[[  1   0   7   8 -31  16  23 -11  13  10  11  13  35  23  13]
 [ 66 -46  10 -17  56  -1 -29 -16  22  -1  59  37  31 -26  24]
 [-52 -14  -3  -7 -17  -2 -11  18 -17  16 -46 -50 -39  -4   1]
 [-18  -6 -32  11 -37   9  10  -8  -3  13  16   2   3 -17 -47]]
The 5th entry from the end, reading row by row -> 16
The first entry on the diagonal from the top-right corner -> 13
The first entry on the main diagonal is 1
Read off the entry directly above -4.
Answer: -26
The second smallest entry is -50
Read off the last entry of the largest entry's row.
Answer: 24
The 4th entry from the end, reading row by row is 2
The 3rd entry, reading row by row -> 7
Read off the entry directly above -52.
Answer: 66
The entry just right of -4 -> 1
The smallest entry in the first row is -31
The entry just left of 37 -> 59
The fourth entry in reading order is 8
The smallest entry in the first column: -52
Read off the 3rd entry on the main diagonal.
Answer: -3
The 3rd entry on the diagonal from the top-right corner -> -39
Read off the entry just left of -29.
Answer: -1
The entry directly above -50 -> 37
Read off the entry directly below the smallest entry.
Answer: -18
The smallest entry in the last row is -47
The entry just right of the largest entry: -46
